Below is a small trained network, with its code and all its weights. Each question gives an input and a target symbol and asks what happens when units are switched off, that is, made to give their printed mean instead of their output.

import numpy as np


def w(rows, s, z=0):
    codes = np.array(rows[::2]) - 128.0
    scale = np.full(codes.shape[1], s)
    scale[-1] = z or s
    return codes * scale


def f(y):
    return np.maximum(y, 0)


def softmax(a):
    e = np.exp(a - a.max(-1, keepdims=True))
    return e / e.sum(-1, keepdims=True)


def log_softmax(a):
    a = a - a.max(-1, keepdims=True)
    return a - np.log(np.exp(a).sum(-1, keepdims=True))


def net(x, mask):
    ids = ['αβδεζηθλξπστφψω'.index(c) for c in x.split()]
    T = len(ids)
    res = E[ids] + P[:T]
    u = 0
    for l in range(3):
        r = res
        for j in range(2):
            rows = slice(3 * j, 3 * j + 3)
            q, k, v = (r @ M[l][rows].T for M in (Q, K, V))
            z = softmax(np.where(np.tri(T) > 0, q @ k.T / 3**0.5, -1e9)) @ v
            o = O[l][rows]
            res = res + np.where(mask[u + j], z, o[:, -1]) @ o[:, :-1]
        u += 2
        y = f(res @ A[l][:, :-1].T + A[l][:, -1])
        res = res + np.where(mask[u : u + 4], y, B[l][:, -1]) @ B[l][:, :-1]
        u += 4
    return log_softmax(res[-1] @ U[:, :-1].T + U[:, -1])


Q, K, V, O, A, B = {}, {}, {}, {}, {}, {}
E = w([
[88,106,147],'α',
[140,100,58],'β',
[109,88,71],'δ',
[127,17,108],'ε',
[164,143,250],'ζ',
[56,219,138],'η',
[185,44,216],'θ',
[113,129,106],'λ',
[201,8,168],'ξ',
[157,163,98],'π',
[113,125,71],'σ',
[182,101,198],'τ',
[141,144,127],'φ',
[81,154,142],'ψ',
[161,108,67],'ω',
],0.011)
P = w([
[157,130,112],'0',
[28,117,252],'1',
[178,97,149],'2',
[210,164,96],'3',
[30,123,132],'4',
[167,96,154],'5',
[217,175,102],'6',
[27,135,137],'7',
[163,93,154],'8',
],0.012)
Q[0] = w([
[187,109,2],'L0H0',
[159,129,74],'L0H0',
[17,81,154],'L0H0',
[137,81,144],'L0H1',
[222,169,62],'L0H1',
[64,119,45],'L0H1',
],0.0062)
K[0] = w([
[127,2,174],'L0H0',
[175,82,133],'L0H0',
[55,153,50],'L0H0',
[143,96,112],'L0H1',
[200,98,87],'L0H1',
[103,215,74],'L0H1',
],0.0076)
V[0] = w([
[204,219,197],'L0H0',
[29,107,224],'L0H0',
[1,73,118],'L0H0',
[153,36,118],'L0H1',
[20,189,216],'L0H1',
[82,34,60],'L0H1',
],0.0044)
O[0] = w([
[160,229,213,253],'L0H0',
[108,57,217,171],'L0H0',
[63,8,107,38],'L0H0',
[62,110,191,127],'L0H1',
[135,59,3,189],'L0H1',
[95,152,147,18],'L0H1',
],0.0041,0.0015)
A[0] = w([
[88,117,237,253],'L0N0',
[152,205,6,39],'L0N1',
[179,87,171,119],'L0N2',
[126,255,146,99],'L0N3',
],0.0079,0.0033)
B[0] = w([
[86,139,246,254],'L0N0',
[114,194,126,158],'L0N1',
[165,161,145,181],'L0N2',
[141,158,79,177],'L0N3',
],0.013,0.0055)
Q[1] = w([
[189,184,132],'L1H0',
[8,167,162],'L1H0',
[86,193,122],'L1H0',
[253,219,133],'L1H1',
[37,66,219],'L1H1',
[195,242,100],'L1H1',
],0.0055)
K[1] = w([
[138,116,144],'L1H0',
[99,226,121],'L1H0',
[125,174,148],'L1H0',
[220,131,51],'L1H1',
[140,116,215],'L1H1',
[254,189,50],'L1H1',
],0.0092)
V[1] = w([
[207,78,147],'L1H0',
[191,7,90],'L1H0',
[1,194,105],'L1H0',
[72,143,155],'L1H1',
[139,126,77],'L1H1',
[144,95,107],'L1H1',
],0.0076)
O[1] = w([
[195,118,89,125],'L1H0',
[151,30,133,2],'L1H0',
[2,193,184,133],'L1H0',
[79,118,102,187],'L1H1',
[196,125,170,44],'L1H1',
[145,98,148,68],'L1H1',
],0.0065,0.0078)
A[1] = w([
[223,126,185,124],'L1N0',
[79,26,132,48],'L1N1',
[181,137,19,253],'L1N2',
[237,85,2,137],'L1N3',
],0.0079,0.0049)
B[1] = w([
[79,47,232,252],'L1N0',
[153,202,126,144],'L1N1',
[69,57,101,247],'L1N2',
[252,79,92,190],'L1N3',
],0.012,0.0049)
Q[2] = w([
[255,120,82],'L2H0',
[66,137,73],'L2H0',
[154,176,1],'L2H0',
[99,126,90],'L2H1',
[30,73,113],'L2H1',
[140,178,103],'L2H1',
],0.0085)
K[2] = w([
[199,166,216],'L2H0',
[154,105,39],'L2H0',
[255,212,115],'L2H0',
[67,110,113],'L2H1',
[91,110,14],'L2H1',
[73,110,176],'L2H1',
],0.0081)
V[2] = w([
[126,171,175],'L2H0',
[93,79,255],'L2H0',
[100,153,135],'L2H0',
[132,72,154],'L2H1',
[215,161,30],'L2H1',
[117,135,147],'L2H1',
],0.0064)
O[2] = w([
[130,144,178,186],'L2H0',
[131,114,254,254],'L2H0',
[124,167,206,171],'L2H0',
[169,146,134,137],'L2H1',
[106,118,3,70],'L2H1',
[123,146,183,138],'L2H1',
],0.0051,0.014)
A[2] = w([
[67,101,188,105],'L2N0',
[31,78,180,91],'L2N1',
[173,255,133,255],'L2N2',
[65,146,63,70],'L2N3',
],0.0091,0.0073)
B[2] = w([
[181,166,52,254],'L2N0',
[207,142,9,248],'L2N1',
[2,154,143,195],'L2N2',
[211,242,96,144],'L2N3',
],0.0092,0.018)
U = w([
[170,37,141,88],'α',
[43,169,204,27],'β',
[169,116,161,184],'δ',
[178,166,70,127],'ε',
[89,142,132,151],'ζ',
[198,95,59,10],'η',
[129,11,114,176],'θ',
[207,72,47,40],'λ',
[96,165,114,146],'ξ',
[207,118,131,13],'π',
[124,171,251,85],'σ',
[33,83,207,214],'τ',
[73,40,109,223],'φ',
[105,70,142,217],'ψ',
[129,43,53,149],'ω',
],0.011)

Each question gives the input, a string of symbols that net reads in full, and the target symbol t.
The units are the heads (3 rows each of Q, K, V and O) and the neurons (one row each of A and B). Each row of codes is followed by its name. A weight is (code - 128) times the scale printed after its matrix; where a second scale follows, it is the last column's (O, A, B and U).
mask holds one flag per unit, layer by layer, with each layer's heads first. A switched-off unit (its flag False) gives its mean, the last column of its rows in O or B, instead of its output. The means were averaged over made-up inputs and are rounded, as every weight is.
A unit's drop is (log p(t) with every unit on - log p(t) with that unit switched off) / (log p(t) with every unit on - log p(t) with every unit switched off).
The circuit of an input: a set's keep is (log p(t) with only the set's units on - log p(t) with every unit switched off) / (log p(t) with every unit on - log p(t) with every unit switched off). Starting from the 12 units with the biggest drops (on a tie, the unit counted first), units are removed one at a time, each time the one whose removal leaves the highest keep (on an exact tie, the one counted first), for as long as the keep stays at least 0.8.
units of the circuit, in order: the units of the circuit, biggest drop first
k most important neurons: the k neurons with the biggest drops, biggest first
top k neurons in layer l: the k neurons of layer l with the biggest drops, biggest first
heads that matter: for each layer, one digit per head in row order, 1 if its drop is at least 0.15 and else 0, layers parted by /
input ζ ψ π ψ ω, target ε: heads that matter : 00 / 01 / 00
input π ζ φ π, target σ: 4 most important neurons : (L2N1 L1N3 L0N0 L0N1)
input π π η, target β: top 2 neurons in layer 2 : (L2N2 L2N1)
input α π π ζ ζ π λ η, target ε: units of the circuit, in order : (L2N1)
input τ ζ β π ζ, target ξ: 2 most important neurons : (L1N0 L0N0)
input τ ψ ζ ε, target θ: 2 most important neurons : (L1N2 L0N0)
input π η ω ζ ψ π δ, target τ: units of the circuit, in order : (L2N1 L2N0)
input ψ π ξ π, target α: heads that matter : 00 / 10 / 00
input ξ π π τ δ ζ, target ε: units of the circuit, in order : (L2N1 L2N0 L0N0)
input ψ ω ζ φ π ζ α, target σ: 3 most important neurons : (L2N1 L1N3 L2N0)
input ξ π π π λ, target ε: 2 most important neurons : (L2N3 L0N0)
input σ τ π θ, target π: heads that matter : 01 / 10 / 10
input π θ π θ ζ φ, target σ: units of the circuit, in order : (L0N0 L2H0)
input π φ π ζ ζ η ψ, target τ: units of the circuit, in order : (L2N1 L2N0 L0N0)
input π π ζ π ε φ ω, target σ: units of the circuit, in order : (L2N1)
input π π ζ φ π ζ σ, target σ: heads that matter : 01 / 11 / 01
input ζ π τ φ ζ, target ξ: 2 most important neurons : (L1N0 L1N2)
input π τ τ α, target δ: heads that matter : 00 / 11 / 10
input λ τ β, target θ: heads that matter : 00 / 10 / 00
input ζ ψ θ φ τ ξ, target λ: top 2 neurons in layer 0 : (L0N2 L0N0)
input ζ π π ψ θ π ζ σ, target ε: top neuron in layer 2 : (L2N3)
input φ ζ π ξ δ, target ε: 3 most important neurons : (L2N3 L0N0 L2N2)
